Below is a small trained network, with its code and all its weights. Each question gives an input and a class and asks what happens when units are switched off, that is, made to give their printed mean instead of their output.

import numpy as np


def w(rows, s, z=0):
    codes = np.array(rows[::2]) - 128.0
    scale = np.full(codes.shape[1], s)
    scale[-1] = z or s
    return codes * scale


def norm(h):
    return h / np.sqrt((h * h).mean(-1, keepdims=True) + 1e-5)


def f(y):
    return y / 2 * (1 + np.tanh(0.7978845608 * (y + 0.044715 * y**3)))


def log_softmax(a):
    a = a - a.max(-1, keepdims=True)
    return a - np.log(np.exp(a).sum(-1, keepdims=True))


def net(x, mask):
    res = np.array(x, float).reshape(1, 4) / 4 @ E
    u = 0
    for l in range(3):
        y = f(norm(res) @ A[l][:, :-1].T + A[l][:, -1])
        res = res + np.where(mask[u : u + 4], y, B[l][:, -1]) @ B[l][:, :-1]
        u += 4
    return log_softmax(norm(res)[-1] @ U[:, :-1].T + U[:, -1])


A, B = {}, {}
E = w([
[253,170,27,162,113],'x0',
[128,126,131,131,128],'x1',
[146,188,250,105,25],'x2',
[197,40,213,203,109],'x3',
],0.0054)
A[0] = w([
[132,111,166,145,62,107],'L0N1',
[72,43,138,133,134,82],'L0N2',
[64,195,94,178,2,2],'L0N3',
[109,149,174,231,75,123],'L0N4',
],0.0096,0.0055)
B[0] = w([
[254,42,254,70,26,225],'L0N1',
[158,65,154,49,137,211],'L0N2',
[160,229,187,143,123,162],'L0N3',
[48,125,15,99,157,254],'L0N4',
],0.007,0.0024)
A[1] = w([
[187,180,170,112,45,94],'L1N1',
[32,77,111,20,173,2],'L1N2',
[60,152,255,88,76,127],'L1N3',
[67,116,159,106,190,36],'L1N4',
],0.0092,0.0035)
B[1] = w([
[72,204,241,135,180,212],'L1N1',
[92,203,171,183,185,198],'L1N2',
[94,98,1,160,74,255],'L1N3',
[164,187,164,164,158,148],'L1N4',
],0.0095,0.0065)
A[2] = w([
[11,42,197,140,232,75],'L2N1',
[193,31,135,155,136,4],'L2N2',
[136,114,254,238,87,123],'L2N3',
[225,224,241,54,87,94],'L2N4',
],0.0087,0.0032)
B[2] = w([
[187,136,251,119,75,230],'L2N1',
[128,193,181,210,164,164],'L2N2',
[150,2,4,69,136,242],'L2N3',
[217,165,142,27,138,253],'L2N4',
],0.0078,0.004)
U = w([
[76,198,211,171,177,196],'0',
[127,147,48,123,150,201],'1',
[163,78,253,169,127,115],'2',
[186,97,126,227,161,73],'3',
[37,188,118,153,64,74],'4',
[155,219,164,64,121,117],'5',
[81,48,147,114,67,212],'6',
[209,88,137,46,107,5],'7',
],0.02,0.0021)

Each question gives the input, the list of numbers given to net, and the class t.
The units are the neurons (one row each of A and B). Each row of codes is followed by its name. A weight is (code - 128) times the scale printed after its matrix; where a second scale follows, it is the last column's (A, B and U).
mask holds one flag per neuron, layer by layer. A switched-off neuron (its flag False) gives its mean, the last column of its row in B, instead of its output. The means were averaged over made-up inputs and are rounded, as every weight is.
A unit's drop is (log p(t) with every unit on - log p(t) with that unit switched off) / (log p(t) with every unit on - log p(t) with every unit switched off).
The circuit of an input: a set's keep is (log p(t) with only the set's units on - log p(t) with every unit switched off) / (log p(t) with every unit on - log p(t) with every unit switched off). Starting from all 12 units, units are removed one at a time, each time the one whose removal leaves the highest keep (on an exact tie, the one counted first), for as long as the keep stays at least 0.8.
circuit, biggest first: the units of the circuit, biggest drop first
most important unit: the unit with the biggest drop
top k neurons in layer l: the k neurons of layer l with the biggest drops, biggest first
drop when u is switched off: that unit's drop, to one decimal
input [-1,4,4,8], class 6: circuit, biggest first -> [L0N4; L1N3]
input [0,-6,1,7], class 6: top 3 neurons in layer 2 -> [L2N3; L2N4; L2N1]
input [-6,-2,2,4], class 6: circuit, biggest first -> [L1N3]
input [0,-6,1,1], class 6: top 2 neurons in layer 1 -> [L1N4; L1N2]
input [-5,-1,6,-2], class 4: top 2 neurons in layer 1 -> [L1N3; L1N1]
input [7,6,2,7], class 7: circuit, biggest first -> [L1N3; L2N3]
input [-5,-6,6,-1], class 4: top 2 neurons in layer 1 -> [L1N3; L1N1]
input [5,7,8,8], class 7: top 2 neurons in layer 2 -> [L2N3; L2N4]
input [-1,-3,8,1], class 6: circuit, biggest first -> [L1N3; L0N1]
input [8,-8,1,5], class 7: top 2 neurons in layer 2 -> [L2N4; L2N3]
input [-2,-2,2,-4], class 4: circuit, biggest first -> [L2N3; L1N3]
input [0,0,-6,-3], class 0: top 2 neurons in layer 1 -> [L1N3; L1N2]
input [-8,0,-6,1], class 2: top 2 neurons in layer 0 -> [L0N2; L0N4]
input [-7,0,4,1], class 6: most important unit -> L0N1
input [-8,-6,-6,-2], class 0: top 2 neurons in layer 1 -> [L1N2; L1N4]
input [0,2,-7,-2], class 0: top 2 neurons in layer 2 -> [L2N3; L2N1]
input [-6,-6,1,3], class 6: top 2 neurons in layer 1 -> [L1N3; L1N1]
input [1,1,8,5], class 7: top 2 neurons in layer 2 -> [L2N4; L2N3]
input [2,2,2,3], class 7: top 2 neurons in layer 2 -> [L2N3; L2N4]
input [-8,-8,-6,-5], class 0: most important unit -> L1N2
input [0,-3,7,-2], class 4: top 2 neurons in layer 1 -> [L1N3; L1N4]
input [-8,-3,-8,0], class 0: drop when L0N1 is switched off -> 0.8
input [-1,-3,1,-3], class 4: drop when L0N1 is switched off -> -0.1
input [-2,4,1,4], class 6: drop when L2N4 is switched off -> 0.1
input [-7,-1,-8,1], class 2: drop when L1N4 is switched off -> -0.1
input [-7,0,2,3], class 6: top 2 neurons in layer 0 -> [L0N1; L0N2]
input [-1,6,-2,-7], class 0: most important unit -> L1N3
